Below are the code and all the weights of a small trained network. Each question names an input and a target symbol and asks about switching units off, where a switched-off unit gives its printed mean instead of its output.

import numpy as np


def w(rows, s, z=0):
    codes = np.array(rows[::2]) - 128.0
    scale = np.full(codes.shape[1], s)
    scale[-1] = z or s
    return codes * scale


def norm(h):
    return h / np.sqrt((h * h).mean(-1, keepdims=True) + 1e-5)


def f(y):
    return np.maximum(y, 0)


def softmax(a):
    e = np.exp(a - a.max(-1, keepdims=True))
    return e / e.sum(-1, keepdims=True)


def log_softmax(a):
    a = a - a.max(-1, keepdims=True)
    return a - np.log(np.exp(a).sum(-1, keepdims=True))


def net(x, mask):
    ids = ['ΘΞεζλμτψ'.index(c) for c in x.split()]
    T = len(ids)
    res = E[ids] + P[:T]
    r = norm(res)
    for j in range(2):
        rows = slice(4 * j, 4 * j + 4)
        q, k, v = (r @ M[0][rows].T for M in (Q, K, V))
        z = softmax(np.where(np.tri(T) > 0, q @ k.T / 4**0.5, -1e9)) @ v
        o = O[0][rows]
        res = res + np.where(mask[j], z, o[:, -1]) @ o[:, :-1]
    y = f(norm(res) @ A[0][:, :-1].T + A[0][:, -1])
    res = res + np.where(mask[2:18], y, B[0][:, -1]) @ B[0][:, :-1]
    return log_softmax(norm(res)[-1] @ U[:, :-1].T + U[:, -1])


Q, K, V, O, A, B = {}, {}, {}, {}, {}, {}
E = w([
[135,1,163],'Θ',
[215,148,132],'Ξ',
[222,91,156],'ε',
[97,112,24],'ζ',
[171,131,104],'λ',
[96,139,144],'μ',
[97,117,138],'τ',
[188,166,128],'ψ',
],0.022)
P = w([
[135,76,146],'0',
[39,134,55],'1',
[110,186,209],'2',
[148,173,30],'3',
[7,83,128],'4',
[128,185,210],'5',
],0.012)
Q[0] = w([
[156,126,188],'H0',
[179,122,172],'H0',
[138,40,150],'H0',
[132,149,3],'H0',
[11,114,187],'H1',
[147,135,100],'H1',
[202,186,76],'H1',
[51,171,26],'H1',
],0.027)
K[0] = w([
[155,93,180],'H0',
[181,104,149],'H0',
[130,65,70],'H0',
[141,221,7],'H0',
[21,86,175],'H1',
[144,141,100],'H1',
[191,195,87],'H1',
[29,156,5],'H1',
],0.026)
V[0] = w([
[173,70,95],'H0',
[121,176,176],'H0',
[108,157,143],'H0',
[114,88,63],'H0',
[149,3,55],'H1',
[102,117,136],'H1',
[115,126,131],'H1',
[79,139,164],'H1',
],0.012)
O[0] = w([
[138,79,128,216],'H0',
[136,185,122,43],'H0',
[122,158,126,86],'H0',
[99,96,131,220],'H0',
[183,158,7,253],'H1',
[109,138,126,118],'H1',
[112,130,139,122],'H1',
[81,140,152,77],'H1',
],0.017,0.0035)
A[0] = w([
[211,97,179,101],'N0',
[113,116,195,152],'N1',
[99,107,210,110],'N2',
[14,141,64,65],'N3',
[151,75,192,3],'N4',
[96,100,176,25],'N5',
[119,60,180,45],'N6',
[81,3,155,18],'N7',
[73,100,100,119],'N8',
[69,214,146,140],'N9',
[166,75,122,84],'N10',
[149,182,166,94],'N11',
[174,136,145,30],'N12',
[73,108,75,146],'N13',
[48,57,146,201],'N14',
[200,224,205,228],'N15',
],0.019,0.0045)
B[0] = w([
[56,185,118,220],'N0',
[183,97,91,190],'N1',
[139,120,34,198],'N2',
[24,163,66,247],'N3',
[182,161,76,161],'N4',
[90,117,70,156],'N5',
[169,132,72,165],'N6',
[206,72,176,201],'N7',
[110,100,156,205],'N8',
[217,221,135,211],'N9',
[183,193,151,217],'N10',
[131,143,186,173],'N11',
[74,93,133,149],'N12',
[130,68,155,246],'N13',
[87,151,200,234],'N14',
[172,127,254,255],'N15',
],0.043,0.0074)
U = w([
[202,32,175,149],'Θ',
[164,208,100,64],'Ξ',
[245,138,2,53],'ε',
[100,113,161,191],'ζ',
[185,49,38,253],'λ',
[148,212,67,70],'μ',
[102,157,219,62],'τ',
[164,161,181,134],'ψ',
],0.0096,0.0027)

Each question gives the input, a string of symbols that net reads in full, and the target symbol t.
The units are the heads (4 rows each of Q, K, V and O) and the neurons (one row each of A and B). Each row of codes is followed by its name. A weight is (code - 128) times the scale printed after its matrix; where a second scale follows, it is the last column's (O, A, B and U).
mask holds one flag per unit, heads first, then neurons. A switched-off unit (its flag False) gives its mean, the last column of its rows in O or B, instead of its output. The means were averaged over made-up inputs and are rounded, as every weight is.
A unit's drop is (log p(t) with every unit on - log p(t) with that unit switched off) / (log p(t) with every unit on - log p(t) with every unit switched off).
The circuit of an input: a set's keep is (log p(t) with only the set's units on - log p(t) with every unit switched off) / (log p(t) with every unit on - log p(t) with every unit switched off). Starting from the 12 units with the biggest drops (on a tie, the unit counted first), units are removed one at a time, each time the one whose removal leaves the highest keep (on an exact tie, the one counted first), for as long as the keep stays at least 0.8.
circuit, biggest first: the units of the circuit, biggest drop first
most important unit: the unit with the biggest drop
k most important neurons: the k neurons with the biggest drops, biggest first
heads that matter: for each layer, one digit per head in row order, 1 if its drop is at least 0.15 and else 0, layers parted by /
drop when u is switched off: that unit's drop, to one decimal
input ε ζ ψ, target ε: circuit, biggest first : H1; N2; N1
input ε Ξ Ξ, target ε: 4 most important neurons : N2; N4; N6; N1
input Θ ζ λ λ Θ μ, target λ: 4 most important neurons : N15; N14; N0; N9
input Θ ψ μ, target λ: most important unit : H0
input ε Θ ζ τ ζ Ξ, target ε: circuit, biggest first : H1; N2; N4
input ζ ζ ψ μ λ, target λ: circuit, biggest first : N15; N9
input Ξ λ τ μ, target μ: heads that matter : 10
input λ Ξ μ λ, target ε: 3 most important neurons : N15; N14; N3
input Θ τ τ ψ ε, target ε: 2 most important neurons : N15; N14
input ε Θ ε, target ε: drop when N2 is switched off : 0.2
input μ λ Ξ λ, target ε: drop when H1 is switched off : 0.4
input τ Ξ ψ ζ μ, target μ: drop when N2 is switched off : 0.3
input Θ ζ λ ζ λ τ, target ε: drop when N14 is switched off : 0.0
input Θ Θ Ξ ψ μ τ, target ε: circuit, biggest first : N2
